Below are the code and all the weights of a small trained network. Each question names an input and a target symbol and asks about switching units off, where a switched-off unit gives its printed mean instead of its output.

import numpy as np


def w(rows, s, z=0):
    codes = np.array(rows[::2]) - 128.0
    scale = np.full(codes.shape[1], s)
    scale[-1] = z or s
    return codes * scale


def norm(h):
    return h / np.sqrt((h * h).mean(-1, keepdims=True) + 1e-5)


def f(y):
    return np.maximum(y, 0)


def softmax(a):
    e = np.exp(a - a.max(-1, keepdims=True))
    return e / e.sum(-1, keepdims=True)


def log_softmax(a):
    a = a - a.max(-1, keepdims=True)
    return a - np.log(np.exp(a).sum(-1, keepdims=True))


def net(x, mask):
    ids = ['ζηλμτφω'.index(c) for c in x.split()]
    T = len(ids)
    res = E[ids] + P[:T]
    u = 0
    for l in range(2):
        q, k, v = (norm(res) @ M[l].T for M in (Q, K, V))
        z = softmax(np.where(np.tri(T) > 0, q @ k.T / 2**0.5, -1e9)) @ v
        res = res + np.where(mask[u], z, O[l][:, -1]) @ O[l][:, :-1]
        u += 1
        y = f(norm(res) @ A[l][:, :-1].T + A[l][:, -1])
        res = res + np.where(mask[u : u + 8], y, B[l][:, -1]) @ B[l][:, :-1]
        u += 8
    return log_softmax(norm(res)[-1] @ U[:, :-1].T + U[:, -1])


Q, K, V, O, A, B = {}, {}, {}, {}, {}, {}
E = w([
[125,144,161,29,167,38,120],'ζ',
[162,133,217,189,121,57,132],'η',
[177,146,224,151,105,101,131],'λ',
[172,90,225,165,150,144,172],'μ',
[156,192,174,137,254,119,120],'τ',
[181,255,140,81,119,91,213],'φ',
[56,199,112,189,59,197,31],'ω',
],0.0093)
P = w([
[13,198,253,178,109,39,245],'0',
[72,151,217,145,120,100,165],'1',
[110,122,183,128,128,131,119],'2',
[148,86,153,123,141,147,69],'3',
[163,59,136,133,144,145,62],'4',
[168,31,122,139,136,144,58],'5',
],0.0063)
Q[0] = w([
[204,6,97,24,182,28,76],'0.h0',
[116,146,74,81,57,119,255],'0.h0',
],0.0056)
K[0] = w([
[254,48,120,53,159,61,71],'0.h0',
[108,190,243,116,198,56,193],'0.h0',
],0.0066)
V[0] = w([
[219,254,124,113,79,117,144],'0.h0',
[52,93,176,125,75,151,19],'0.h0',
],0.0062)
O[0] = w([
[253,63,48,191,114,104,75,252],'0.h0',
[53,240,118,198,3,153,209,184],'0.h0',
],0.0057,0.0017)
A[0] = w([
[94,80,114,113,135,122,152,130],'0.n0',
[111,113,135,132,124,148,179,97],'0.n1',
[116,89,97,156,102,132,111,131],'0.n2',
[112,121,62,148,93,180,84,125],'0.n3',
[87,172,148,188,106,152,174,146],'0.n4',
[100,148,6,105,164,137,100,5],'0.n5',
[98,156,131,61,90,188,169,7],'0.n6',
[156,136,137,140,169,117,134,136],'0.n7',
],0.013,0.011)
B[0] = w([
[185,149,131,146,119,147,121,144],'0.n0',
[80,148,145,108,90,150,122,134],'0.n1',
[160,188,157,154,118,153,94,138],'0.n2',
[101,139,140,179,180,195,100,151],'0.n3',
[135,130,51,85,97,160,107,230],'0.n4',
[78,23,196,222,6,92,202,128],'0.n5',
[141,121,127,74,90,141,168,128],'0.n6',
[108,137,136,158,111,161,116,254],'0.n7',
],0.011,0.0057)
Q[1] = w([
[78,42,60,39,74,102,147],'1.h0',
[60,175,146,152,30,253,61],'1.h0',
],0.0052)
K[1] = w([
[2,51,162,119,97,43,108],'1.h0',
[101,121,115,153,159,201,41],'1.h0',
],0.0067)
V[1] = w([
[97,103,157,140,128,62,1],'1.h0',
[128,167,96,210,158,192,95],'1.h0',
],0.0059)
O[1] = w([
[105,154,11,119,39,86,224,255],'1.h0',
[45,253,199,101,203,32,133,150],'1.h0',
],0.0055,0.00077)
A[1] = w([
[165,65,188,141,168,90,135,112],'1.n0',
[130,116,81,74,95,77,166,49],'1.n1',
[59,185,2,131,118,181,114,89],'1.n2',
[180,177,204,103,162,77,159,133],'1.n3',
[161,42,15,126,163,167,126,58],'1.n4',
[39,157,27,108,140,166,119,46],'1.n5',
[32,98,92,156,69,90,62,3],'1.n6',
[103,218,235,78,177,38,230,39],'1.n7',
],0.008,0.0035)
B[1] = w([
[133,160,84,148,161,118,68,190],'1.n0',
[136,140,142,204,204,163,96,193],'1.n1',
[56,124,115,147,147,91,98,181],'1.n2',
[57,107,158,146,158,131,143,254],'1.n3',
[198,157,57,60,78,109,165,138],'1.n4',
[118,126,117,123,118,206,41,159],'1.n5',
[140,56,142,72,162,138,154,149],'1.n6',
[100,205,132,52,159,163,246,237],'1.n7',
],0.011,0.0062)
U = w([
[137,102,99,133,119,131,119,21],'ζ',
[86,21,77,164,94,66,143,158],'η',
[254,167,70,139,45,109,137,253],'λ',
[161,39,208,86,88,219,98,94],'μ',
[107,166,126,94,152,121,211,184],'τ',
[148,112,170,243,209,116,37,29],'φ',
[62,190,23,150,89,162,38,40],'ω',
],0.0077,0.0045)

Each question gives the input, a string of symbols that net reads in full, and the target symbol t.
The units are the heads (2 rows each of Q, K, V and O) and the neurons (one row each of A and B). Each row of codes is followed by its name. A weight is (code - 128) times the scale printed after its matrix; where a second scale follows, it is the last column's (O, A, B and U).
mask holds one flag per unit, layer by layer, with each layer's heads first. A switched-off unit (its flag False) gives its mean, the last column of its rows in O or B, instead of its output. The means were averaged over made-up inputs and are rounded, as every weight is.
A unit's drop is (log p(t) with every unit on - log p(t) with that unit switched off) / (log p(t) with every unit on - log p(t) with every unit switched off).
The circuit of an input: a set's keep is (log p(t) with only the set's units on - log p(t) with every unit switched off) / (log p(t) with every unit on - log p(t) with every unit switched off). Starting from the 12 units with the biggest drops (on a tie, the unit counted first), units are removed one at a time, each time the one whose removal leaves the highest keep (on an exact tie, the one counted first), for as long as the keep stays at least 0.8.
units of the circuit, in order: the units of the circuit, biggest drop first
most important unit: the unit with the biggest drop
k most important neurons: the k neurons with the biggest drops, biggest first
top k neurons in layer l: the k neurons of layer l with the biggest drops, biggest first
input λ ζ μ, target μ: 4 most important neurons => [0.n1; 1.n7; 1.n1; 0.n4]
input ω ζ ζ η, target η: 3 most important neurons => [1.n7; 0.n4; 1.n6]
input φ ζ ζ, target φ: top 3 neurons in layer 0 => [0.n4; 0.n3; 0.n2]
input μ λ φ ζ ω λ, target ω: units of the circuit, in order => [0.n4; 0.h0]
input ζ φ ζ ζ, target λ: 2 most important neurons => [1.n4; 0.n3]
input ζ η τ λ, target τ: units of the circuit, in order => [1.h0; 1.n7]
input η ζ ζ τ ω λ, target ω: units of the circuit, in order => [0.h0; 0.n4]
input φ η λ, target φ: top 2 neurons in layer 0 => [0.n4; 0.n7]
input μ ω μ ζ η, target μ: 2 most important neurons => [1.n6; 0.n4]
input ζ η λ η ζ, target φ: units of the circuit, in order => [1.n1; 1.h0; 0.n4; 1.n7]
input ζ φ τ, target φ: units of the circuit, in order => [0.h0; 1.n7]
input φ ζ μ μ ζ η, target μ: most important unit => 0.h0
input ζ μ ζ ζ ζ λ, target λ: units of the circuit, in order => [1.n3; 1.h0]
input λ ζ ζ η, target η: 4 most important neurons => [1.n7; 1.n6; 0.n4; 0.n0]
input ζ ζ λ η, target λ: 2 most important neurons => [1.n3; 0.n3]
input ζ ζ μ, target μ: most important unit => 1.n7
input ζ η φ λ ζ φ, target φ: units of the circuit, in order => [0.n4; 0.h0; 1.n7]
input η λ ω ζ ω τ, target ω: 2 most important neurons => [0.n4; 1.n2]
input μ ζ τ ζ ζ ζ, target λ: 2 most important neurons => [1.n4; 0.n7]
input λ η ζ λ, target λ: 2 most important neurons => [1.n3; 0.n3]
input φ τ ζ τ τ, target τ: 3 most important neurons => [0.n7; 0.n4; 1.n7]
input ζ λ ζ λ η, target λ: top neuron in layer 0 => [0.n2]
